What each symbol does to the elements:
z671: φ>z766, ζ>z456, χ>z308, ξ>z90
z249: φ>z289, ζ>z949, χ>z159, ξ>z971
z840: φ>z726, ζ>z968, χ>z500, ξ>z419
z456: φ>z125, ζ>z157, χ>z172, ξ>z766
z174: φ>z514, ζ>z748, χ>z435, ξ>z891
z90: φ>z671, ζ>z766, χ>z246, ξ>z749
z819: φ>z496, ζ>z435, χ>z185, ξ>z505
z637: φ>z695, ζ>z644, χ>z174, ξ>z156
z441: φ>z522, ζ>z663, χ>z653, ξ>z445
z180: φ>z653, ζ>z156, χ>z316, ξ>z593
z928: φ>z564, ζ>z71, χ>z441, ξ>z543
z505: φ>z819, ζ>z496, χ>z327, ξ>z884
z365: φ>z206, ζ>z988, χ>z82, ξ>z172
z321: φ>z423, ζ>z593, χ>z695, ξ>z663
z952: φ>z82, ζ>z119, χ>z55, ξ>z283
z726: φ>z968, ζ>z48, χ>z2, ξ>z840
z18: φ>z203, ζ>z557, χ>z968, ξ>z356
z783: φ>z327, ζ>z185, χ>z249, ξ>z195
z435: φ>z859, ζ>z195, χ>z462, ξ>z496
z766: φ>z456, ζ>z125, χ>z641, ξ>z671
z119: φ>z224, ζ>z59, χ>z131, ξ>z82
z283: φ>z952, ζ>z82, χ>z531, ξ>z795
z615: φ>z488, ζ>z320, χ>z678, ξ>z49
z203: φ>z557, ζ>z678, χ>z48, ξ>z18
z2: φ>z775, ζ>z543, χ>z99, ξ>z500
z653: φ>z156, ζ>z637, χ>z790, ξ>z180
z82: φ>z119, ζ>z224, χ>z166, ξ>z952
z775: φ>z543, ζ>z928, χ>z453, ξ>z2
z308: φ>z641, ζ>z172, χ>z795, ξ>z246
z369: φ>z246, ζ>z308, χ>z988, ξ>z157
z642: φ>z971, ζ>z249, χ>z371, ξ>z462
z520: φ>z548, ζ>z116, χ>z320, ξ>z225
z649: φ>z225, ζ>z520, χ>z615, ξ>z359
z971: φ>z249, ζ>z289, χ>z845, ξ>z642
z959: φ>z462, ζ>z642, χ>z341, ξ>z185
z738: φ>z371, ζ>z845, χ>z671, ξ>z341
z884: φ>z505, ζ>z819, χ>z783, ξ>z748
z514: φ>z748, ζ>z884, χ>z859, ξ>z174
z534: φ>z749, ζ>z90, χ>z157, ξ>z159
z60: φ>z563, ζ>z238, χ>z928, ξ>z48
z55: φ>z166, ζ>z131, χ>z548, ξ>z531
z225: φ>z520, ζ>z548, χ>z488, ξ>z649
z371: φ>z845, ζ>z159, χ>z766, ξ>z738
z195: φ>z783, ζ>z327, χ>z971, ξ>z859
z795: φ>z283, ζ>z952, χ>z479, ξ>z554
z224: φ>z59, ζ>z479, χ>z359, ξ>z119
z644: φ>z912, ζ>z316, χ>z748, ξ>z695
z185: φ>z959, ζ>z462, χ>z949, ξ>z327
z48: φ>z60, ζ>z563, χ>z543, ξ>z968
z554: φ>z795, ζ>z283, χ>z59, ξ>z988
z238: φ>z500, ζ>z2, χ>z71, ξ>z563
z116: φ>z78, ζ>z49, χ>z18, ξ>z548
z246: φ>z308, ζ>z641, χ>z554, ξ>z369
z453: φ>z445, ζ>z441, χ>z593, ξ>z99
z316: φ>z790, ζ>z891, χ>z505, ξ>z912
z289: φ>z949, ζ>z341, χ>z534, ξ>z249
z912: φ>z316, ζ>z790, χ>z884, ξ>z644
z462: φ>z642, ζ>z971, χ>z738, ξ>z959
z320: φ>z356, ζ>z18, χ>z840, ξ>z488
z663: φ>z321, ζ>z423, χ>z637, ξ>z522
z949: φ>z341, ζ>z738, χ>z749, ξ>z289
z125: φ>z157, ζ>z369, χ>z365, ξ>z456
z356: φ>z18, ζ>z203, χ>z726, ξ>z320
z557: φ>z678, ζ>z419, χ>z60, ξ>z203
z423: φ>z593, ζ>z180, χ>z644, ξ>z321
z327: φ>z185, ζ>z959, χ>z289, ξ>z783
z564: φ>z71, ζ>z424, χ>z522, ξ>z928
z166: φ>z131, ζ>z359, χ>z116, ξ>z55
z563: φ>z238, ζ>z500, χ>z564, ξ>z60
z678: φ>z419, ζ>z840, χ>z563, ξ>z557
z988: φ>z554, ζ>z795, χ>z224, ξ>z206
z59: φ>z479, ζ>z531, χ>z649, ξ>z224
z500: φ>z2, ζ>z775, χ>z424, ξ>z238
z496: φ>z435, ζ>z859, χ>z959, ξ>z819
z891: φ>z174, ζ>z514, χ>z496, ξ>z790
z341: φ>z738, ζ>z371, χ>z90, ξ>z949
z359: φ>z649, ζ>z225, χ>z49, ξ>z131
z419: φ>z840, ζ>z726, χ>z238, ξ>z678
z522: φ>z663, ζ>z321, χ>z156, ξ>z441
z49: φ>z615, ζ>z488, χ>z557, ξ>z78
z71: φ>z424, ζ>z99, χ>z663, ξ>z564
z445: φ>z441, ζ>z522, χ>z180, ξ>z453
z845: φ>z159, ζ>z534, χ>z456, ξ>z371
z99: φ>z453, ζ>z445, χ>z423, ξ>z424
z488: φ>z320, ζ>z356, χ>z419, ξ>z615
z479: φ>z531, ζ>z55, χ>z225, ξ>z59
z206: φ>z988, ζ>z554, χ>z119, ξ>z365
z641: φ>z172, ζ>z365, χ>z283, ξ>z308
z78: φ>z49, ζ>z615, χ>z203, ξ>z116
z548: φ>z116, ζ>z78, χ>z356, ξ>z520
z749: φ>z90, ζ>z671, χ>z369, ξ>z534
z131: φ>z359, ζ>z649, χ>z78, ξ>z166
z859: φ>z195, ζ>z783, χ>z642, ξ>z435
z156: φ>z637, ζ>z695, χ>z891, ξ>z653
z748: φ>z884, ζ>z505, χ>z195, ξ>z514
z695: φ>z644, ζ>z912, χ>z514, ξ>z637
z543: φ>z928, ζ>z564, χ>z445, ξ>z775
z531: φ>z55, ζ>z166, χ>z520, ξ>z479
z172: φ>z365, ζ>z206, χ>z952, ξ>z641
z424: φ>z99, ζ>z453, χ>z321, ξ>z71
z593: φ>z180, ζ>z653, χ>z912, ξ>z423
z968: φ>z48, ζ>z60, χ>z775, ξ>z726
z157: φ>z369, ζ>z246, χ>z206, ξ>z125
z790: φ>z891, ζ>z174, χ>z819, ξ>z316
z159: φ>z534, ζ>z749, χ>z125, ξ>z845

The rows follow the links: the fewer symbols apart two elements are, the more alike their rows tend to be.

Rows with their elements:
-65  +19  +13  +61  +25  +15   +6  -36  -56  +89  +14  +48  -34  +52  +35  +12  -13  -23   +7  +31  +19  +31  +39  -36  +38  -21  +56   +6  -27   +2  -65  -27   -8  +27  +18  +38  +34  +57  -12  +32   -3  -33  +43  +31   -8  +12  -42   +1  -34  -73
element: z479
+25  +18  -41  +21  +71  +20  +56  +70  +64  -41   +2  +29   -7  -20  -40  -60  -10  -29   -6  -31  +24  -42  +22  -11  +99  +38   -2  +24  +31  -23   +8  +29  +58  -15  +46  +39  +10  +32  +75   +2  -16  +43   -9  +30    0   -2  -51   +2   -9   +2
element: z445
-70   +7  -14  +78  -11  +36  +29  -34  -69  +85   +0   +9  -29  +66  +13   +0  +25  -34  +20  +43  +28  +51  +40   -5   +3  -17  +44   +8   +9  -28  -71  -42   +0  +36   +8  +14   +3  +71   -7  +20  -32  -41  +11   -6  -23  +34  -43  -13  -21  -39
element: z131
 +2  -30  -23  -60  +52  +29  +15  -13  +30  -28   -5   +1  -48   +4  -40   -9  +25   -7  +34  -38  +18  +66   -6  +52  +77  +19  -66  +34  +63  -36  +48   +6  +24   -5   -2  -41  -47  -61  +14   +8  +44   -7  -40  -50  -45   -4  +24   +4  +39  +66
element: z695
+24  -19  +60  +41  -37  -36  -42  -56   -6  -79   -2  -16  +42   -2   -8  +35   +3  -19   -4  +23  +33  +38  -11  -36  -24  -37  -31   -3   +2  +59  -18  -54   -7  -19  -56   +5  +23  +40  +32  -55  +82   +8  +48  +23  -50   -9   +8  -55  +21  +45
element: z327
-19   -2  -46  +22  -25  -53  +18  +16   -2  +91  -56  -48   +6  -27   -8  -11  -23   +8  -26  -14  -14  -39  +21  +61  -90   -5  +21    0   -4  -57  -27  +21   +4  +44  -17  -27  -44  -16  -39  +10  -66  +13   +3  -61  +43  +42   -6  +55  -22  +20
element: z356
+10  +23  -14  +34   +9   -9  +22  +41  +14  -57    0   +3  +27  -60  -58  -73  +48  +25  -10   +2   -1  -70  -11  -18  +21  +41   -9  +21  +20  +59   +2  +96  +20   -5  +47  -35  +31  +43   +6  -39  -74   +2  +51  +18  +39  -43  -12   -9  -14  +16
element: z775
 +26   +10   -47    +5   +75   +31   +49   +63   +53   -36    +3   +24    -9    +6   -32   -50   -15   -42    +6   -42   +29   -26   +26   +13  +103   +36   -15   +21   +48   -33   +11    +9   +53   -11   +48   +34    +4   +25   +81   +12    +3   +44   -27   +20   -21    +9   -47    +0    +5   +12
element: z522
+14   -9  -40  -45  +65  +57  +37  +25  +26  -23   +5  +10  -27  +33  -36  -25  +13  -31  +30  -48  +31  +29  +15  +53  +95  +36  -52  +24  +81  -38  +34   -7  +34   -6  +28  -13  -32  -16  +58  +12  +27  +16  -46  -24  -56  +13  -19   -7  +34  +48
element: z180
-15   +6  -45  +20  -18  -58  +10  +14   -3  +87  -55  -45  +18  -25   -4   -8  -32   +9  -32  -29  -16  -54  +27  +68  -89   -5  +19   +3   -4  -44  -26  +31   +2  +44  -12  -25  -39  -16  -42  +17  -58  +20  +11  -60  +38  +34   -6  +59  -24  +26
element: z18
-15  +19  +35  -95  -19  +51  -38  -13  -53  +17  +54  +26  -10  +38  +54  +31  +16  +52  +24   +5  -57   -1  -41  -18   -1   +8  +10  -23  -35  +48  +43  +19  -61  -16  +33  -24  +19  -48  -69  +35   -9  -49  -35  +23  +19  -30  +37    0   +2  -63
element: z641
+43  -35  +39  +43  -82   +3   -6   +2  +22  -96  +13  -29  +30  -20    0  +26  +33   -3   -4  +71   +4  +36  -42  -65  -50  -18   +0  -31  -23  -11   -2  -72  +14  -36  -61  +43  +10  +30  +40  -49  +18   +6  -26  +38   -9   +3  +24  -57  +16  +15
element: z249
  -2   +20   +31  -108   -29   +62   -43    -2   -53   +13   +49   +11    +4   +55   +57   +36   +10   +40   +20   -11   -57   -14   -36    -3   -17    +9    +6   -27   -16   +46   +48    +1   -68   -14   +35   -22    +8   -45   -52   +31    -7   -30   -54   +20    +8   -14   +32    -8   +14   -50
element: z246
-10  +15  -39   +9  -13  -58   -5  +17  -10  +77  -53  -47  +39  -22   -8  -14  -44   +4  -38  -46  -14  -76  +27  +73  -89   -3   +8   -3   +4   -8  -26  +44  -15  +40   +2  -41  -28   -7  -31   +6  -53  +26  +23  -52  +32  +28  -15  +53  -21  +30
element: z557
 +16   -34   +27   -29   +52   -78   -38   -61   +52   -18   -26   +16   -22   -47   -10   +25   -43   +10    -6   -29   +24   +48    +2   +14   +29   -30   -52   +23    -8    +8   +25    +2   +13    -8   -54   -11   -18   -67   -17   -14  +110   +13   +49   -33   -16   -25   +39   +17   +16   +51
element: z748
 +3  +38  -16  +22  -10  -12   -1  +21  -18  -40   -8  -14  +41  -38  -49  -65  +39  +25  -12  -19   -8  -84   -8  +12  -18  +35  -14  +19  +32  +82   -2  +97  -12  +12  +44  -64  +26  +47   -9  -38  -72   -1  +61   +2  +28  -27   -9   -8  -12  +31
element: z238
+46  -38  +28  +30  -88   +5   +2  +23  +38  -84  +11  -28  +26  -23   +8  +28  +21   -1  -10  +64   -8  +23  -43  -70  -56  -13  +12  -39  -33  -36  +10  -71  +18  -42  -55  +55   +5  +12  +40  -32   +7  +19  -54  +36   +5   +7  +24  -40  +11   +1
element: z949
-27   -9  -53  +30  -31  -46  +25  +13   +0  +94  -55  -47   -3  -26   -9  -12  -12   +8  -19   -4  -16  -23  +18  +57  -87   -6  +21   +0   -5  -72  -29  +14  +10  +40  -22  -21  -50  -19  -39  +17  -72   +7   -4  -62  +43  +42   +0  +58  -23  +19
element: z320
+10  -38   -8  -56  +51  -15   -2  -32  +44  -20  -12   +8  -53  -29  -35   +6  +13  +13  +19  -27  +21  +68  -10  +38  +57   +3  -62  +31  +34  -34  +46  +12  +28  -10  -35  -41  -45  -88  -13   +3  +67  -10  -10  -56  -31  -14  +46  +17  +33  +60
element: z316
+12  -38  +13  -40  +57  -59  -25  -51  +54  -18  -23  +12  -39  -46  -21  +17  -18  +15   +5  -26  +18  +60   -5  +24  +41  -18  -54  +25    0  -13  +37   +5  +20   -5  -49  -25  -30  -85  -20   -7  +95   +5  +31  -42  -14  -26  +48  +24  +26  +52
element: z174
 +20   -19   +53   +16   +17   -72   -54   -68   +21   -44   -21    +1   +24   -15    -3   +39   -46   -16   -15   -18   +38   +34   +10    -8    -4   -45   -39    +8   -10   +58   -14   -32    -8   -10   -59    +2   +19    +1   +12   -40  +117   +22   +73    +0   -48   -13   +12   -20   +19   +47
element: z435
 +47    +4   +10   -73   -52   +36   -16   +52    +9   -11   +23   -21   +34   +45   +62   +49   -47    -2   -10   -14   -43   -34   -21    -7   -52    -4   +17   -56   -30   -24   +39   -60   -31   -28    -1   +49    -4   -31   +19   +24    +8   +32  -101   +33    +2   +27    +6     0   +10   -31
element: z90
 +21    +9   -46    -6   +75   +44   +50   +57   +45   -30    +2   +25   -10   +19   -31   -41   -13   -49    +6   -48   +28   -17   +28   +22  +104   +37   -21   +22   +56   -33   +16    +5   +46   -13   +47   +26    -6   +22   +81   +10    +6   +37   -36   +12   -30   +10   -47    +0   +10   +19
element: z663

Each walk starts at a row. The symbols on each line, taken left to right, move it on to the next element.
Answer with the element's row; about right is enough.
start  -4  +35  -28   +3   -9  -48  -15  +15  -27  +46  -40  -47  +55  -12  -16  -26  -28  +11  -31  -62  -10  -96  +23  +72  -79   +6   -8   +7  +23  +49  -20  +64  -31  +35  +25  -58   -4  +18  -27   -6  -52  +26  +49  -39  +21  +13  -19  +31  -16  +36
ξ χ φ φ   +5   +27   -13   +31    -2   -12   +16   +30    +5   -53    +3     0   +29   -56   -57   -72   +52   +23    -9    -4    +2   -74   -14    -6   +10   +42   -10   +23   +26   +64    -3  +102    +5    +2   +50   -45   +30   +44    +4   -36   -74     0   +56   +10   +37   -39    -9   -12   -15   +21
ζ φ ζ χ ζ  +19    +3   -44   -26   +67   +50   +45   +45   +33   -26    +6   +12   -19   +32   -33   -30    -3   -46   +23   -52   +32    +7   +25   +40  +105   +35   -36   +27   +74   -37   +23    -8   +40    -9   +42    +9   -17    +7   +74   +13   +19   +28   -40    -5   -51   +18   -38    -6   +23   +32
start  +5  -35  -15  -63  +52  +16  +10  -20  +32  -23   -9   +5  -53  -12  -40   -6  +23   +2  +30  -29  +19  +68   -8  +51  +66  +16  -61  +32  +51  -37  +50   +4  +27   -5  -11  -44  -50  -73   +3   +7  +51   -8  -27  -53  -39   -7  +34   +7  +39  +60
ξ χ ζ χ ξ  +22   -19   +57   +31    -7   -54   -51   -68    +4   -61    -9    -8   +38    -3    -5   +41   -27   -15   -10    +3   +40   +36    +3   -20   -18   -43   -39    +2    -5   +65   -18   -44   -11   -14   -56    +3   +25   +23   +27   -53  +106   +16   +64    +9   -50   -12    +8   -39   +19   +46
χ φ φ χ χ φ  +10   +18   +26  -112   -37   +61   -38    +8   -48    +8   +51    +2   +15   +63   +61   +39    -3   +32   +16   -19   -54   -21   -37    +1   -21    +6    +8   -37   -17   +41   +48   -11   -68   -14   +34   -14    +7   -49   -41   +36    -9   -23   -64   +21    +1    -3   +23    -8   +15   -50
start  +24   -21   +42    -2   +40   -78   -53   -68   +34   -28   -25   +12   +10   -28    -2   +38   -53    -5   -16   -25   +34   +35   +12    +5   +15   -43   -40   +19   -17   +39    +1   -16    -2    -7   -59    -2    +4   -30    +1   -27  +122   +20   +70   -11   -33   -21   +26    -3   +14   +43
ζ χ ζ χ ξ χ +34  +15  +14  -93  -41  +47  -28  +40  -14   -4  +37  -18  +34  +61  +71  +52  -41   +6   -7  -25  -52  -35  -21   +7  -45   -1  +12  -51  -17   +0  +47  -51  -49  -21  +16  +28   +1  -37   +1  +35   +8  +24  -93  +28   -2  +21   +9   -4  +19  -39
ζ ζ ξ ζ φ φ ζ -23  +15  +38  -74   -8  +36  -38  -27  -46  +26  +49  +39  -29  +17  +52  +21  +20  +51  +23  +16  -49   +8  -35  -37  +13   +3  +20  -20  -47  +44  +33  +33  -49  -14  +31  -18  +21  -46  -78  +34  -11  -55  -11  +26  +30  -42  +38   +7   -7  -75
start  -2  +28  -33   +4  -13  -55  -11  +14  -21  +54  -47  -43  +55  -15  -14  -20  -34   +9  -33  -58  -14  -96  +24  +79  -82   -1   +2   +2  +15  +29  -21  +56  -24  +35  +13  -50   -9   +9  -29   -2  -52  +28  +41  -44  +27  +20  -20  +41  -15  +35
φ ζ ξ ξ ξ χ φ   +5   +30   -12   +26    -3   -11    +6   +24    -9   -49    -5   -11   +40   -50   -57   -69   +47   +18   -10   -11    -3   -80    -8    +3    -5   +38   -10   +21   +32   +74    -5  +101    +1    +3   +49   -59   +30   +44    -4   -40   -76    -2   +62    +3   +31   -34   -12   -14   -15   +25
ξ ξ χ ζ +23  +18  -32  +37  +55   +5  +51  +69  +60  -57   -2  +27   -3  -53  -43  -73  +12  -11  -10   -6  +17  -54   +7  -27  +79  +41   +2  +21  +15   -1   +4  +60  +55  -18  +46  +24  +26  +38  +55  -15  -43  +29  +19  +38  +27  -23  -34    0  -18   -5
start +11  -40   +0  -57  +57  -31   -9  -39  +45  -20  -15   +7  -46  -39  -31   +5   +3  +16  +20  -23  +20  +69  -10  +34  +50   -4  -58  +35  +21  -29  +46  +11  +25   -4  -38  -39  -42  -89  -14    0  +78   -2   +2  -56  -25  -20  +51  +20  +31  +57
φ ζ ζ φ  +23   -29   +38   -10   +47   -84   -50   -64   +44   -26   -27   +10    -6   -37    -7   +30   -51    +0   -15   -32   +28   +37   +10    +7   +19   -43   -45   +14   -15   +32    +9   -13    +4    -8   -60    -6    -5   -44    -5   -22  +119   +19   +64   -18   -30   -22   +29    +7   +18   +46
ξ ζ ξ ξ φ ζ  +23   -20   +48    +9   +30   -80   -55   -66   +25   -38   -22    +3   +17   -24    -3   +40   -51   -11   -16   -22   +31   +37   +11    -3    +3   -47   -42   +15   -11   +54    -6   -24    -5    -6   -59    -4    +8   -15    +9   -34  +121   +24   +71    -7   -40   -14   +18   -13   +17   +47
start  -3  +21  +29  -98  -25  +53  -43  -11  -51  +16  +52  +17   -5  +47  +55  +35  +14  +47  +22   -5  -54   -8  -40  -13   -8   +9   +7  -26  -27  +46  +48  +11  -69  -16  +36  -22  +13  -51  -61  +32  -10  -39  -45  +19  +14  -20  +31   -3   +9  -62
ζ ξ χ -48  +21  +35   -2  +33   +2  -21  -33  -30  +60  +35  +69  -52   +3  +53  +10  -13  +29  +10  +33  -22  +15   -1  -63  +45  -11  +47   +0  -67  +29  -11  +26  -20   +1  +18  +25  +41  -10  -56  +38   +1  -51  +37  +39  +40  -32   +5  +19  -30  -99
φ χ φ ζ -71   +2  -17  +76  -19  +40  +30  -29  -72  +88   -1   -3  -30  +58   +6   +1  +32  -32  +21  +48  +25  +58  +36   +2   -8   -9  +44   +4  +13  -42  -71  -42   +2  +36   +0   +5   -9  +64   -9  +16  -44  -41   +2  -13  -23  +37  -34   -9  -16  -31
start +12  -13  -32  -49  +61  +52  +34  +13  +26  -26   +3   +2  -31  +31  -40  -22  +18  -28  +31  -45  +32  +43   +8  +53  +92  +28  -55  +28  +82  -40  +33   -2  +34   -3  +21  -22  -36  -29  +47   +9  +35   +7  -50  -31  -55  +13   -6   -3  +38  +51
ξ χ χ χ φ ζ +31  -29  +54  +51  -70   -8  -21  -38   +5  -94   +5  -27  +42  -10  -10  +31  +32  -14   -4  +56  +24  +42  -31  -53  -42  -24  -17  -13  -10  +32  -15  -66   +3  -27  -59  +19  +20  +44  +37  -60  +44   +1  +17  +28  -32   -7  +19  -66  +22  +34
ζ φ φ χ +56   -6  +11  -45  -59  +22   -5  +57  +31  -25  +18  -23  +34  +23  +56  +49  -44   -6  -18   +6  -36  -31  -27  -24  -53   -6  +23  -58  -40  -42  +36  -80  -15  -34  -17  +68   -7  -25  +29  +12   +9  +40  -97  +38  +12  +29   +6   -4  +14  -30
start -33  +19  +34  -49  +13  +18  -31  -28  -37  +37  +43  +59  -41   +4  +50  +14   +8  +54  +16  +28  -41  +15  -28  -52  +29   -6  +27  -10  -61  +39  +18  +33  -35   -9  +27   -1  +30  -37  -75  +33   -9  -58  +12  +33  +44  -42  +28  +11  -17  -87
χ ζ χ φ -63  -14  -37  +71  -39  +30  +44  -16  -56  +80  -16  -26  -31  +33   -9   -5  +52  -22  +20  +52  +14  +53  +19  +21  -36   -6  +37   +6  +17  -71  -55  -30  +11  +41  -10  -14  -34  +36  -20  +16  -67  -39  -14  -42   -1  +42  -14   +4  -18   -5
ζ ζ φ ξ -45  -16  -47  +50  -38  -11  +43   +1  -17  +92  -44  -46  -25  -14  -12  -14  +29   +0   -1  +32   -5  +21  +21  +43  -72   -5  +31   +1   +3  -90  -36   -4  +20  +41  -27  -18  -48   -6  -37  +15  -76  -17  -17  -61  +31  +45    0  +36  -16  +11
